M =
[[  5   0 -46  -2   5  40  21]
 [-21  -5 -22 -25   7 -30  -4]
 [  1  16   5  -4  -8   5   0]
 [-11  10   7 -14  -2 -16 -13]
 [ -1  -8  -9  33  -9 -28  28]]
Indices start at 0.
(0, 0)	5
(3, 5)	-16
(4, 1)	-8
(2, 2)	5
(4, 3)	33
(3, 4)	-2
(1, 4)	7
(3, 2)	7
(2, 0)	1
(4, 6)	28
(0, 6)	21
(1, 3)	-25
(4, 0)	-1
(1, 2)	-22
(4, 5)	-28

arr =
[[6 7 6 8 6 6 6 5 9]
 [6 5 4 3 4 5 5 5 5]
 [4 4 4 5 1 6 4 4 4]
 [4 4 3 4 3 4 4 5 4]
 [5 5 4 6 2 6 5 4 6]
 [6 5 4 5 4 6 6 5 5]
 [6 7 7 7 7 6 7 7 8]
 [4 3 2 3 1 3 3 4 3]
 [5 4 5 4 5 5 6 5 4]
 [5 5 6 5 5 5 6 6 4]
 [6 7 6 7 8 6 7 5 8]
 [6 6 6 5 5 6 5 4 7]
 [4 3 5 4 4 5 5 5 3]
 [6 7 7 7 7 6 6 6 8]
 [5 6 5 7 4 7 6 6 7]]
arr[0,0]	6
arr[12,7]	5
arr[9,8]	4
arr[:, 4]	[6, 4, 1, 3, 2, 4, 7, 1, 5, 5, 8, 5, 4, 7, 4]
arr[6,0]	6
arr[8,7]	5
arr[:, 6]	[6, 5, 4, 4, 5, 6, 7, 3, 6, 6, 7, 5, 5, 6, 6]
arr[10,0]	6
arr[9,2]	6
arr[12,6]	5
arr[13,3]	7
arr[:, 7]	[5, 5, 4, 5, 4, 5, 7, 4, 5, 6, 5, 4, 5, 6, 6]
arr[9,5]	5
arr[:, 5]	[6, 5, 6, 4, 6, 6, 6, 3, 5, 5, 6, 6, 5, 6, 7]
arr[12]	[4, 3, 5, 4, 4, 5, 5, 5, 3]
arr[14]	[5, 6, 5, 7, 4, 7, 6, 6, 7]
arr[3,5]	4
arr[0,6]	6
arr[2,2]	4
arr[:, 8]	[9, 5, 4, 4, 6, 5, 8, 3, 4, 4, 8, 7, 3, 8, 7]
arr[12,5]	5
arr[7,0]	4
arr[7,6]	3
arr[:, 2]	[6, 4, 4, 3, 4, 4, 7, 2, 5, 6, 6, 6, 5, 7, 5]
arr[:, 3]	[8, 3, 5, 4, 6, 5, 7, 3, 4, 5, 7, 5, 4, 7, 7]
arr[5,6]	6
arr[8,2]	5

grid =
[[ -7  14  30 -43]
 [-14   6  11 -19]
 [ 10  15  48 -10]
 [ 31 -22  19  35]
 [  2 -30   2 -30]
 [-12  -6 -34   9]]
grid[0][-4]: -7
grid[-5][-1]: -19
grid[2]: [10, 15, 48, -10]
grid[-5]: [-14, 6, 11, -19]
grid[:, -1]: [-43, -19, -10, 35, -30, 9]
grid[-3][1]: -22
grid[2][2]: 48
grid[-2][-3]: -30
grid[3]: [31, -22, 19, 35]
grid[-2][-4]: 2
grid[-4][1]: 15
grid[1][0]: -14

a =  -8  -24  -46   -6   37   39   24  -30  -24   21    5   -4    8   -2    5
a[0]	-8
a[11]	-4
a[14]	5
a[6]	24

A =
3457  5422  4169  7032  2523  6616  7094  6817  6342  2644  7186  6503  6029
3573  2840  4632  6843  3945  6179  6172  6572  4229  3934  5903  6268  6675
2027  3189  7929  4629  2551  4995  4231  4669  5627  7633  4865  5360  4182
5197  2843  7574  4036  7172  5161  4892  5196  8305  2249  4195  5123  4777
6006  5059  2123  3570  1925  4026  3879  4951  6750  6708  4377  4671  5129
6410  3215  7371  3638  1062  3929  3449  3959  2995  6904  3273  3425  3376
2185  7379  7205  5829  3587  4959  4851  5452  8183  3135  4674  5463  5873
2102  7704  6567  3897  4858  3788  3627  3912  2270  7203  3574  4028  3108
2686  3420  4235  5679  6709  6442  5884  6032  3770  5241  6412  6379  6557
2720  2779  6896  5424  7570  5538  5861  6469  3293  5422  6199  6604  5699
A[0,0] -> 3457
A[9,7] -> 6469
A[1,8] -> 4229
A[5,2] -> 7371
A[0,11] -> 6503
A[3,6] -> 4892
A[:, 4] -> [2523, 3945, 2551, 7172, 1925, 1062, 3587, 4858, 6709, 7570]
A[0,9] -> 2644
A[2,12] -> 4182
A[8,10] -> 6412
A[:, 8] -> [6342, 4229, 5627, 8305, 6750, 2995, 8183, 2270, 3770, 3293]
A[2] -> [2027, 3189, 7929, 4629, 2551, 4995, 4231, 4669, 5627, 7633, 4865, 5360, 4182]
A[6,0] -> 2185
A[5] -> [6410, 3215, 7371, 3638, 1062, 3929, 3449, 3959, 2995, 6904, 3273, 3425, 3376]
A[7,3] -> 3897
A[7,8] -> 2270
A[5,0] -> 6410
A[:, 9] -> [2644, 3934, 7633, 2249, 6708, 6904, 3135, 7203, 5241, 5422]
A[1,10] -> 5903
A[1,5] -> 6179
A[9,3] -> 5424
A[0,8] -> 6342
A[8,6] -> 5884
A[6,8] -> 8183
A[0,2] -> 4169
A[:, 7] -> [6817, 6572, 4669, 5196, 4951, 3959, 5452, 3912, 6032, 6469]
A[3,8] -> 8305
A[6] -> [2185, 7379, 7205, 5829, 3587, 4959, 4851, 5452, 8183, 3135, 4674, 5463, 5873]
A[7,1] -> 7704
A[2,5] -> 4995

B = array([ 15,  35, -36, -24, -30,  -4,  14])
B[0]	15
B[5]	-4
B[3]	-24
B[6]	14
B[2]	-36

data = 14	22	-25	8	0	46	12
data[-7] -> 14
data[6] -> 12

W =
[[4148 6223 7741 5855 5965]
 [5402 6354 9531 6881 5887]
 [5146 6601 8493 7221 6998]
 [8424 6688 4696 7293 9159]
 [5017 6615 3945 5330 8234]
 [6719 5941 5623 6103 4830]
 [7233 5651 5606 7453 8377]
 [5440 5791 9047 7806 5984]
 [6444 9473 7029 6003 3808]
 [7180 8131 4255 5733 7913]
 [7130 5003 6528 7083 7089]
 [5347 8677 4921 2967 4874]
 [4630 6637 7164 7668 4728]
 [6190 5505 8361 8141 5164]
 [7466 9466 8606 8068 6890]
 [6685 6336 6086 8769 3658]]
W[0][0]: 4148
W[15][3]: 8769
W[6][1]: 5651
W[2][4]: 6998
W[15][0]: 6685
W[14][4]: 6890
W[10]: [7130, 5003, 6528, 7083, 7089]
W[:, 2]: [7741, 9531, 8493, 4696, 3945, 5623, 5606, 9047, 7029, 4255, 6528, 4921, 7164, 8361, 8606, 6086]
W[7][0]: 5440
W[9][2]: 4255
W[13]: [6190, 5505, 8361, 8141, 5164]
W[12]: [4630, 6637, 7164, 7668, 4728]
W[9][4]: 7913
W[15][4]: 3658
W[14]: [7466, 9466, 8606, 8068, 6890]
W[6][4]: 8377
W[10][0]: 7130
W[:, 1]: [6223, 6354, 6601, 6688, 6615, 5941, 5651, 5791, 9473, 8131, 5003, 8677, 6637, 5505, 9466, 6336]
W[:, 3]: [5855, 6881, 7221, 7293, 5330, 6103, 7453, 7806, 6003, 5733, 7083, 2967, 7668, 8141, 8068, 8769]
W[10][3]: 7083
W[2][3]: 7221
W[1][1]: 6354
W[4]: [5017, 6615, 3945, 5330, 8234]
W[2][2]: 8493
W[8][3]: 6003
W[:, 4]: [5965, 5887, 6998, 9159, 8234, 4830, 8377, 5984, 3808, 7913, 7089, 4874, 4728, 5164, 6890, 3658]
W[12][4]: 4728
W[4][2]: 3945
W[10][4]: 7089
W[2]: [5146, 6601, 8493, 7221, 6998]
W[11][1]: 8677
W[13][1]: 5505
W[9][0]: 7180
W[1][0]: 5402
W[11][4]: 4874
W[9][1]: 8131
